Below are the code and all the weights of a small trained network. Each question names an input and a class and asks about switching units off, where a switched-off unit gives its printed mean instead of its output.

import numpy as np


def w(rows, s, z=0):
    codes = np.array(rows[::2]) - 128.0
    scale = np.full(codes.shape[1], s)
    scale[-1] = z or s
    return codes * scale


def f(y):
    return np.maximum(y, 0)


def log_softmax(a):
    a = a - a.max(-1, keepdims=True)
    return a - np.log(np.exp(a).sum(-1, keepdims=True))


def net(x, mask):
    res = np.array(x, float).reshape(1, 6) / 4 @ E
    y = f(res @ A[0][:, :-1].T + A[0][:, -1])
    res = res + np.where(mask, y, B[0][:, -1]) @ B[0][:, :-1]
    return log_softmax(res[-1] @ U[:, :-1].T + U[:, -1])


A, B = {}, {}
E = w([
[139,125,112,114,11,96,96,124,161,237,170],'x0',
[86,143,106,224,133,80,179,143,155,137,93],'x1',
[37,83,203,142,159,172,148,106,222,183,132],'x2',
[156,129,51,151,116,107,88,141,183,44,163],'x3',
[123,158,94,116,132,242,167,133,152,112,171],'x4',
[176,12,124,162,79,142,99,138,159,96,155],'x5',
],0.011)
A[0] = w([
[162,104,205,16,100,131,57,103,147,137,163,100],'neuron 1',
[150,141,74,175,97,111,103,114,142,104,145,103],'neuron 2',
[90,133,255,131,179,77,173,94,62,153,35,129],'neuron 3',
[193,122,105,167,95,86,123,146,144,60,126,125],'neuron 4',
[142,125,164,117,123,140,148,125,121,113,127,26],'neuron 5',
[12,133,164,203,107,175,210,160,198,204,140,125],'neuron 6',
[73,166,238,77,164,200,172,76,124,242,115,92],'neuron 7',
[118,74,191,16,92,142,52,65,157,171,169,112],'neuron 8',
[172,36,153,136,32,74,95,142,135,188,115,136],'neuron 9',
[191,141,102,32,162,227,129,144,14,62,134,102],'neuron 10',
[124,107,144,159,140,190,128,39,183,66,126,27],'neuron 11',
[92,90,127,135,135,157,128,127,214,223,102,254],'neuron 12',
[93,26,169,142,202,231,158,110,198,59,113,159],'neuron 13',
],0.0079,0.0036)
B[0] = w([
[95,153,139,108,105,145,160,123,99,146,128,186],'neuron 1',
[128,167,112,119,94,150,105,129,143,142,157,167],'neuron 2',
[99,122,82,186,142,85,79,164,112,116,74,230],'neuron 3',
[133,158,133,99,110,169,149,94,106,148,172,184],'neuron 4',
[123,121,145,132,125,133,121,109,136,115,129,133],'neuron 5',
[98,156,179,81,125,135,165,81,53,169,148,249],'neuron 6',
[174,144,248,46,83,192,172,74,127,167,175,251],'neuron 7',
[124,196,107,69,74,173,192,48,74,204,136,202],'neuron 8',
[94,154,229,69,98,177,162,65,70,190,139,193],'neuron 9',
[124,106,229,73,108,162,184,54,110,177,155,233],'neuron 10',
[158,126,171,141,162,139,131,170,138,137,140,170],'neuron 11',
[143,176,144,132,107,158,137,83,109,174,117,222],'neuron 12',
[135,66,234,133,159,182,76,135,159,90,192,243],'neuron 13',
],0.011,0.014)
U = w([
[156,157,12,202,107,69,91,207,158,101,87,64],'0',
[149,152,161,57,101,181,169,49,106,153,154,166],'1',
[125,136,154,152,152,67,125,104,61,135,70,193],'2',
[154,37,169,162,169,167,89,147,190,65,156,1],'3',
],0.011,0.0018)

Each question gives the input, the list of numbers given to net, and the class t.
The units are the neurons (one row each of A and B). Each row of codes is followed by its name. A weight is (code - 128) times the scale printed after its matrix; where a second scale follows, it is the last column's (A, B and U).
mask holds one flag per neuron, in row order. A switched-off neuron (its flag False) gives its mean, the last column of its row in B, instead of its output. The means were averaged over made-up inputs and are rounded, as every weight is.
A unit's drop is (log p(t) with every unit on - log p(t) with that unit switched off) / (log p(t) with every unit on - log p(t) with every unit switched off).
The circuit of an input: a set's keep is (log p(t) with only the set's units on - log p(t) with every unit switched off) / (log p(t) with every unit on - log p(t) with every unit switched off). Starting from the 12 units with the biggest drops (on a tie, the unit counted first), units are removed one at a time, each time the one whose removal leaves the highest keep (on an exact tie, the one counted first), for as long as the keep stays at least 0.8.
circuit, biggest first: the units of the circuit, biggest drop first
most important unit: the unit with the biggest drop
top k neurons: the k neurons with the biggest drops, biggest first
drop of u: that unit's drop, to one decimal
input [-6,-1,-5,0,-4,-6], class 2: circuit, biggest first => neuron 7; neuron 3
input [-4,4,4,-2,4,6], class 3: most important unit => neuron 13
input [-1,6,-2,4,-2,-3], class 0: circuit, biggest first => neuron 7; neuron 10; neuron 6
input [-4,-6,6,6,4,1], class 3: circuit, biggest first => neuron 13; neuron 7
input [-2,0,0,-6,-5,4], class 2: circuit, biggest first => neuron 3; neuron 10; neuron 7
input [-7,7,6,5,7,-3], class 3: top 2 neurons => neuron 13; neuron 8
input [3,7,-4,7,8,-6], class 0: top 2 neurons => neuron 7; neuron 10
input [0,-4,-4,-2,-6,-8], class 2: drop of neuron 3 => 0.3
input [-2,-3,2,1,-5,-7], class 2: drop of neuron 10 => 0.1
input [-6,-4,-6,-6,-7,-1], class 2: drop of neuron 3 => 0.2
input [1,5,4,4,-7,-3], class 2: drop of neuron 7 => 0.2
